Here is a tiny trained network, its code and every weight. The questions are about switching its units off for an input and a target symbol, where a switched-off unit gives its printed mean instead of its output.

import numpy as np


def w(rows, s, z=0):
    codes = np.array(rows[::2]) - 128.0
    scale = np.full(codes.shape[1], s)
    scale[-1] = z or s
    return codes * scale


def f(y):
    return np.maximum(y, 0)


def softmax(a):
    e = np.exp(a - a.max(-1, keepdims=True))
    return e / e.sum(-1, keepdims=True)


def log_softmax(a):
    a = a - a.max(-1, keepdims=True)
    return a - np.log(np.exp(a).sum(-1, keepdims=True))


def net(x, mask):
    ids = ['αδζημξ'.index(c) for c in x.split()]
    T = len(ids)
    res = E[ids] + P[:T]
    q, k, v = (res @ M[0].T for M in (Q, K, V))
    z = softmax(np.where(np.tri(T) > 0, q @ k.T / 4**0.5, -1e9)) @ v
    res = res + np.where(mask[0], z, O[0][:, -1]) @ O[0][:, :-1]
    y = f(res @ A[0][:, :-1].T + A[0][:, -1])
    res = res + np.where(mask[1:17], y, B[0][:, -1]) @ B[0][:, :-1]
    return log_softmax(res[-1] @ U[:, :-1].T + U[:, -1])


Q, K, V, O, A, B = {}, {}, {}, {}, {}, {}
E = w([
[115,142,146],'α',
[145,25,185],'δ',
[107,138,219],'ζ',
[126,204,121],'η',
[102,58,152],'μ',
[189,247,215],'ξ',
],0.016)
P = w([
[167,58,177],'0',
[45,205,184],'1',
[184,70,184],'2',
[40,208,183],'3',
[193,75,197],'4',
[38,215,173],'5',
[200,87,208],'6',
[33,219,159],'7',
[214,102,234],'8',
[29,216,153],'9',
[225,108,254],'10',
[30,219,147],'11',
],0.0069)
Q[0] = w([
[181,158,250],'H0',
[89,198,183],'H0',
[103,129,6],'H0',
[122,169,125],'H0',
],0.013)
K[0] = w([
[194,172,208],'H0',
[117,193,137],'H0',
[6,85,85],'H0',
[117,147,156],'H0',
],0.016)
V[0] = w([
[203,182,201],'H0',
[89,41,138],'H0',
[157,153,88],'H0',
[104,139,254],'H0',
],0.0066)
O[0] = w([
[190,155,254,246],'H0',
[62,48,64,73],'H0',
[144,128,85,119],'H0',
[134,140,222,231],'H0',
],0.0076,0.012)
A[0] = w([
[147,83,38,10],'N0',
[18,88,96,174],'N1',
[99,141,181,130],'N2',
[136,153,160,132],'N3',
[154,141,150,160],'N4',
[36,186,122,105],'N5',
[116,123,178,89],'N6',
[116,145,161,180],'N7',
[113,179,211,51],'N8',
[208,57,135,144],'N9',
[123,212,64,144],'N10',
[74,153,200,177],'N11',
[160,86,153,72],'N12',
[110,49,176,54],'N13',
[101,39,170,54],'N14',
[89,2,130,123],'N15',
],0.013)
B[0] = w([
[152,141,251,128],'N0',
[221,98,92,135],'N1',
[126,112,94,207],'N2',
[91,108,144,195],'N3',
[129,99,147,194],'N4',
[77,103,205,132],'N5',
[91,167,161,185],'N6',
[166,106,94,205],'N7',
[80,170,107,244],'N8',
[115,106,221,166],'N9',
[174,182,183,130],'N10',
[167,109,83,251],'N11',
[90,220,105,150],'N12',
[168,159,41,154],'N13',
[89,206,73,149],'N14',
[55,74,145,144],'N15',
],0.013,0.03)
U = w([
[174,75,200,146],'α',
[106,108,122,128],'δ',
[6,140,132,1],'ζ',
[111,141,212,165],'η',
[209,150,79,200],'μ',
[151,234,19,28],'ξ',
],0.012,0.01)

Each question gives the input, a string of symbols that net reads in full, and the target symbol t.
The units are the heads (4 rows each of Q, K, V and O) and the neurons (one row each of A and B). Each row of codes is followed by its name. A weight is (code - 128) times the scale printed after its matrix; where a second scale follows, it is the last column's (O, A, B and U).
mask holds one flag per unit, heads first, then neurons. A switched-off unit (its flag False) gives its mean, the last column of its rows in O or B, instead of its output. The means were averaged over made-up inputs and are rounded, as every weight is.
A unit's drop is (log p(t) with every unit on - log p(t) with that unit switched off) / (log p(t) with every unit on - log p(t) with every unit switched off).
The circuit of an input: a set's keep is (log p(t) with only the set's units on - log p(t) with every unit switched off) / (log p(t) with every unit on - log p(t) with every unit switched off). Starting from the 12 units with the biggest drops (on a tie, the unit counted first), units are removed one at a time, each time the one whose removal leaves the highest keep (on an exact tie, the one counted first), for as long as the keep stays at least 0.8.
units of the circuit, in order: the units of the circuit, biggest drop first
k most important neurons: the k neurons with the biggest drops, biggest first
drop when u is switched off: that unit's drop, to one decimal
input δ ζ ξ δ, target ξ: 4 most important neurons -> N13, N12, N14, N15
input μ δ ξ η ξ ξ η ξ δ δ, target ξ: 3 most important neurons -> N13, N12, N15
input δ ζ ζ, target ξ: units of the circuit, in order -> H0, N13, N14, N15
input μ η μ δ α μ μ μ μ δ, target μ: units of the circuit, in order -> N8, N3, H0
input μ δ η, target μ: 4 most important neurons -> N9, N8, N6, N3
input μ δ ζ α η α α η α, target α: units of the circuit, in order -> N8, H0, N14, N13
input α δ α δ α α ζ μ ξ μ, target ξ: 3 most important neurons -> N9, N4, N3
input δ δ δ μ μ ξ δ η η, target η: 3 most important neurons -> N13, N14, N3
input α ξ δ δ α α α μ α, target η: 2 most important neurons -> N13, N8
input α δ α δ η δ ζ μ, target μ: units of the circuit, in order -> N8, N1, H0
input μ δ ξ μ, target ξ: 2 most important neurons -> N9, N15
input δ α ξ α η ξ ξ δ μ δ α μ, target μ: 2 most important neurons -> N8, N9
input α ξ ξ, target η: most important neuron -> N13
input η δ μ α δ δ μ α, target μ: 3 most important neurons -> N9, N8, N6
input μ ζ δ μ δ δ, target μ: 4 most important neurons -> N8, N1, N13, N3
input μ α α, target α: drop when N11 is switched off -> 0.2
input δ ξ α α δ ζ η, target η: drop when N3 is switched off -> 0.1
input μ δ α α α α, target μ: drop when N6 is switched off -> 0.5
